Below is a small trained network, with its code and all its weights. Each question gives an input and a target symbol and asks what happens when units are switched off, that is, made to give their printed mean instead of their output.

import numpy as np


def w(rows, s, z=0):
    codes = np.array(rows[::2]) - 128.0
    scale = np.full(codes.shape[1], s)
    scale[-1] = z or s
    return codes * scale


def norm(h):
    return h / np.sqrt((h * h).mean(-1, keepdims=True) + 1e-5)


def f(y):
    return np.maximum(y, 0)


def softmax(a):
    e = np.exp(a - a.max(-1, keepdims=True))
    return e / e.sum(-1, keepdims=True)


def log_softmax(a):
    a = a - a.max(-1, keepdims=True)
    return a - np.log(np.exp(a).sum(-1, keepdims=True))


def net(x, mask):
    ids = ['ΔΨαγζημ'.index(c) for c in x.split()]
    T = len(ids)
    res = E[ids] + P[:T]
    r = norm(res)
    for j in range(2):
        rows = slice(2 * j, 2 * j + 2)
        q, k, v = (r @ M[0][rows].T for M in (Q, K, V))
        z = softmax(np.where(np.tri(T) > 0, q @ k.T / 2**0.5, -1e9)) @ v
        o = O[0][rows]
        res = res + np.where(mask[j], z, o[:, -1]) @ o[:, :-1]
    y = f(norm(res) @ A[0][:, :-1].T + A[0][:, -1])
    res = res + np.where(mask[2:10], y, B[0][:, -1]) @ B[0][:, :-1]
    return log_softmax(norm(res)[-1] @ U[:, :-1].T + U[:, -1])


Q, K, V, O, A, B = {}, {}, {}, {}, {}, {}
E = w([
[188,149,156,216],'Δ',
[181,50,172,125],'Ψ',
[100,116,105,240],'α',
[104,107,175,216],'γ',
[153,120,11,134],'ζ',
[60,47,191,1],'η',
[206,142,144,128],'μ',
],0.016)
P = w([
[107,197,121,90],'0',
[145,34,131,165],'1',
[129,28,169,171],'2',
[147,24,128,152],'3',
[154,8,138,136],'4',
[108,47,164,147],'5',
[136,80,167,252],'6',
[104,32,149,219],'7',
],0.011)
Q[0] = w([
[203,47,142,118],'H1',
[134,250,110,111],'H1',
[102,129,140,68],'H2',
[141,255,121,90],'H2',
],0.024)
K[0] = w([
[153,194,184,77],'H1',
[86,40,129,154],'H1',
[180,108,135,114],'H2',
[153,1,96,218],'H2',
],0.026)
V[0] = w([
[207,114,238,152],'H1',
[115,216,96,210],'H1',
[100,9,182,238],'H2',
[31,185,2,108],'H2',
],0.024)
O[0] = w([
[161,82,80,86,252],'H1',
[119,193,148,89,99],'H1',
[39,96,134,80,44],'H2',
[171,112,254,154,37],'H2',
],0.024,0.012)
A[0] = w([
[4,137,97,72,46],'N1',
[145,163,128,27,48],'N2',
[158,192,107,165,120],'N3',
[82,134,34,220,99],'N4',
[76,181,223,73,252],'N5',
[90,157,108,143,81],'N6',
[148,123,127,36,57],'N7',
[95,152,143,134,151],'N8',
],0.022,0.0042)
B[0] = w([
[109,100,239,240,252],'N1',
[109,153,68,237,184],'N2',
[114,89,176,116,189],'N3',
[39,87,66,125,232],'N4',
[130,94,120,2,218],'N5',
[143,95,152,136,139],'N6',
[126,173,113,215,185],'N7',
[124,115,154,86,147],'N8',
],0.026,0.011)
U = w([
[112,245,102,175,1],'Δ',
[90,105,72,65,183],'Ψ',
[129,131,147,62,207],'α',
[65,114,179,153,150],'γ',
[196,159,202,143,137],'ζ',
[181,61,147,180,153],'η',
[253,173,76,76,63],'μ',
],0.012,0.0039)

Each question gives the input, a string of symbols that net reads in full, and the target symbol t.
The units are the heads (2 rows each of Q, K, V and O) and the neurons (one row each of A and B). Each row of codes is followed by its name. A weight is (code - 128) times the scale printed after its matrix; where a second scale follows, it is the last column's (O, A, B and U).
mask holds one flag per unit, heads first, then neurons. A switched-off unit (its flag False) gives its mean, the last column of its rows in O or B, instead of its output. The means were averaged over made-up inputs and are rounded, as every weight is.
A unit's drop is (log p(t) with every unit on - log p(t) with that unit switched off) / (log p(t) with every unit on - log p(t) with every unit switched off).
The circuit of an input: a set's keep is (log p(t) with only the set's units on - log p(t) with every unit switched off) / (log p(t) with every unit on - log p(t) with every unit switched off). Starting from all 10 units, units are removed one at a time, each time the one whose removal leaves the highest keep (on an exact tie, the one counted first), for as long as the keep stays at least 0.8.
circuit, biggest first: the units of the circuit, biggest drop first
unit that matters most: the unit with the biggest drop
top k neurons: the k neurons with the biggest drops, biggest first
heads that matter: for each layer, one digit per head in row order, 1 if its drop is at least 0.15 and else 0, layers parted by /
drop when u is switched off: that unit's drop, to one decimal
input Ψ γ Δ, target Ψ: heads that matter -> 01
input α γ α Δ μ ζ Δ, target α: heads that matter -> 01
input Ψ ζ Ψ ζ Ψ Ψ γ μ, target Ψ: heads that matter -> 01
input μ η μ ζ γ η, target μ: heads that matter -> 01
input γ Ψ Δ η, target γ: heads that matter -> 01
input γ γ Ψ α α, target γ: circuit, biggest first -> (H2 N1)
input γ η Ψ Ψ μ ζ, target γ: circuit, biggest first -> (H2 N1)
input α Ψ γ α Δ, target α: circuit, biggest first -> (N5 H1)
input Ψ α ζ Δ α Δ η Δ, target Ψ: unit that matters most -> H1
input α γ μ μ γ η γ, target α: heads that matter -> 01
input μ Δ Ψ Ψ η μ, target μ: heads that matter -> 01
input μ ζ Ψ Δ μ, target μ: circuit, biggest first -> (H2 N1)
input Ψ Ψ η μ γ, target Ψ: heads that matter -> 11
input α α γ Ψ Ψ γ, target α: top 2 neurons -> (N5 N1)
input α ζ α γ Δ Ψ, target α: unit that matters most -> N5
input Δ Ψ γ μ, target Δ: heads that matter -> 10
input γ Ψ Δ Ψ μ, target γ: top 2 neurons -> (N1 N5)
input ζ η ζ μ, target ζ: drop when H2 is switched off -> 0.6
input Δ Δ μ α γ, target Δ: drop when H1 is switched off -> 0.8
input γ Δ η Ψ Ψ, target γ: drop when H2 is switched off -> 1.4
input Ψ α α μ Ψ γ, target Ψ: unit that matters most -> H2
